Here is a tiny trained network, its code and every weight. The questions are about switching its units off for an input and a class, where a switched-off unit gives its printed mean instead of its output.

import numpy as np


def w(rows, s, z=0):
    codes = np.array(rows[::2]) - 128.0
    scale = np.full(codes.shape[1], s)
    scale[-1] = z or s
    return codes * scale


def f(y):
    return y / 2 * (1 + np.tanh(0.7978845608 * (y + 0.044715 * y**3)))


def log_softmax(a):
    a = a - a.max(-1, keepdims=True)
    return a - np.log(np.exp(a).sum(-1, keepdims=True))


def net(x, mask):
    res = np.array(x, float).reshape(1, 7) / 4 @ E
    y = f(res @ A[0][:, :-1].T + A[0][:, -1])
    res = res + np.where(mask, y, B[0][:, -1]) @ B[0][:, :-1]
    return log_softmax(res[-1] @ U[:, :-1].T + U[:, -1])


A, B = {}, {}
E = w([
[242,37,60,89,129,112],'x0',
[128,129,127,128,129,128],'x1',
[127,127,129,129,131,125],'x2',
[184,187,104,234,67,55],'x3',
[129,129,129,127,124,129],'x4',
[90,194,1,59,110,104],'x5',
[132,132,130,126,128,131],'x6',
],0.013)
A[0] = w([
[133,145,146,154,131,131,103],'N0',
[115,129,174,147,100,110,103],'N1',
[143,129,95,125,147,165,105],'N2',
[54,74,180,78,181,195,55],'N3',
[247,37,92,142,126,96,12],'N4',
[141,155,140,162,146,147,103],'N5',
[123,121,142,112,98,113,127],'N6',
[80,208,46,102,95,89,11],'N7',
[106,164,158,209,118,124,107],'N8',
[125,122,119,136,86,172,125],'N9',
[20,203,152,110,113,163,60],'N10',
[141,155,140,153,144,144,89],'N11',
[126,120,162,96,105,80,116],'N12',
[138,121,141,116,143,124,77],'N13',
[79,203,39,99,122,72,96],'N14',
[154,138,121,85,107,148,109],'N15',
[128,158,192,232,129,114,157],'N16',
[106,86,95,104,131,97,89],'N17',
[131,122,85,70,129,120,129],'N18',
[243,66,94,130,98,149,107],'N19',
[148,137,95,187,70,79,135],'N20',
[137,92,56,30,139,159,125],'N21',
[121,92,56,78,179,152,101],'N22',
[107,104,127,130,111,108,127],'N23',
[55,68,187,62,181,178,163],'N24',
[122,134,165,140,129,85,125],'N25',
[126,126,153,101,106,95,127],'N26',
[151,99,106,87,181,146,84],'N27',
[192,171,69,185,82,74,4],'N28',
[168,31,211,143,149,141,53],'N29',
[151,66,171,138,146,147,67],'N30',
],0.012,0.016)
B[0] = w([
[126,110,147,157,97,121,133],'N0',
[106,125,150,173,95,118,143],'N1',
[86,124,109,144,127,106,135],'N2',
[120,225,195,170,126,218,203],'N3',
[123,249,219,152,168,235,197],'N4',
[111,125,121,182,103,114,133],'N5',
[122,130,125,132,134,128,128],'N6',
[107,227,210,195,149,248,174],'N7',
[90,126,158,214,68,114,169],'N8',
[125,118,142,128,140,125,127],'N9',
[224,71,30,20,218,103,192],'N10',
[135,112,141,138,128,117,127],'N11',
[123,142,127,118,129,124,125],'N12',
[105,121,113,139,132,138,123],'N13',
[186,140,139,79,197,184,203],'N14',
[102,95,126,142,122,77,140],'N15',
[58,150,189,194,82,107,206],'N16',
[119,99,121,147,91,98,142],'N17',
[90,50,123,151,96,51,175],'N18',
[151,160,92,101,178,174,215],'N19',
[128,157,142,129,144,159,187],'N20',
[107,32,102,161,79,54,220],'N21',
[104,51,136,149,94,66,187],'N22',
[113,139,111,128,125,134,128],'N23',
[173,169,108,99,194,187,249],'N24',
[111,132,146,160,86,128,142],'N25',
[134,134,119,147,140,122,128],'N26',
[113,90,123,150,87,67,161],'N27',
[199,53,46,22,225,95,168],'N28',
[190,80,47,60,186,127,196],'N29',
[159,97,104,79,171,109,163],'N30',
],0.011,0.02)
U = w([
[134,206,192,149,156,204,208],'0',
[165,88,42,56,188,129,140],'1',
[93,81,129,171,8,37,6],'2',
],0.014,0.0024)

Each question gives the input, the list of numbers given to net, and the class t.
The units are the neurons (one row each of A and B). Each row of codes is followed by its name. A weight is (code - 128) times the scale printed after its matrix; where a second scale follows, it is the last column's (A, B and U).
mask holds one flag per neuron, in row order. A switched-off neuron (its flag False) gives its mean, the last column of its row in B, instead of its output. The means were averaged over made-up inputs and are rounded, as every weight is.
A unit's drop is (log p(t) with every unit on - log p(t) with that unit switched off) / (log p(t) with every unit on - log p(t) with every unit switched off).
The circuit of an input: a set's keep is (log p(t) with only the set's units on - log p(t) with every unit switched off) / (log p(t) with every unit on - log p(t) with every unit switched off). Starting from the 12 units with the biggest drops (on a tie, the unit counted first), units are removed one at a time, each time the one whose removal leaves the highest keep (on an exact tie, the one counted first), for as long as the keep stays at least 0.8.
circuit, biggest first: the units of the circuit, biggest drop first
unit that matters most: the unit with the biggest drop
k most important neurons: the k neurons with the biggest drops, biggest first
drop of u: that unit's drop, to one decimal
input [7,6,1,1,6,-2,4], class 0: 3 most important neurons : (N4; N10; N28)
input [8,7,-2,7,-7,-3,6], class 0: circuit, biggest first : (N4)
input [4,-5,-7,0,0,8,3], class 2: circuit, biggest first : (N21; N24)
input [1,-2,3,-6,5,-5,0], class 1: 2 most important neurons : (N29; N4)
input [0,-6,1,6,-7,5,-5], class 0: 4 most important neurons : (N7; N10; N29; N21)
input [-5,4,-8,-1,2,7,7], class 1: 3 most important neurons : (N10; N3; N4)
input [1,-7,-4,-6,3,-7,1], class 1: 2 most important neurons : (N29; N4)
input [1,4,-8,-7,-1,6,-5], class 2: circuit, biggest first : (N21; N22)
input [4,8,-6,0,1,8,-2], class 2: 2 most important neurons : (N21; N24)
input [-6,2,-5,-7,-5,1,8], class 1: 2 most important neurons : (N10; N4)
input [0,2,-1,4,-8,4,8], class 0: 2 most important neurons : (N10; N7)
input [-7,3,7,-1,3,5,8], class 1: 3 most important neurons : (N10; N4; N3)
input [-3,-2,-1,2,-6,7,8], class 0: 2 most important neurons : (N7; N29)
input [-8,-6,0,-8,-5,8,-5], class 1: unit that matters most : N10
input [4,4,3,8,-2,-1,-6], class 0: 2 most important neurons : (N4; N10)
input [7,6,8,3,7,-4,5], class 0: drop of N4 : 3.7
input [-6,4,3,-1,3,5,3], class 1: drop of N10 : 3.9
input [5,2,2,-4,3,4,0], class 2: drop of N15 : 0.0
input [-5,-6,-7,-6,-7,3,4], class 1: drop of N10 : 3.4
input [-8,4,5,-8,5,5,-4], class 1: circuit, biggest first : (N10)
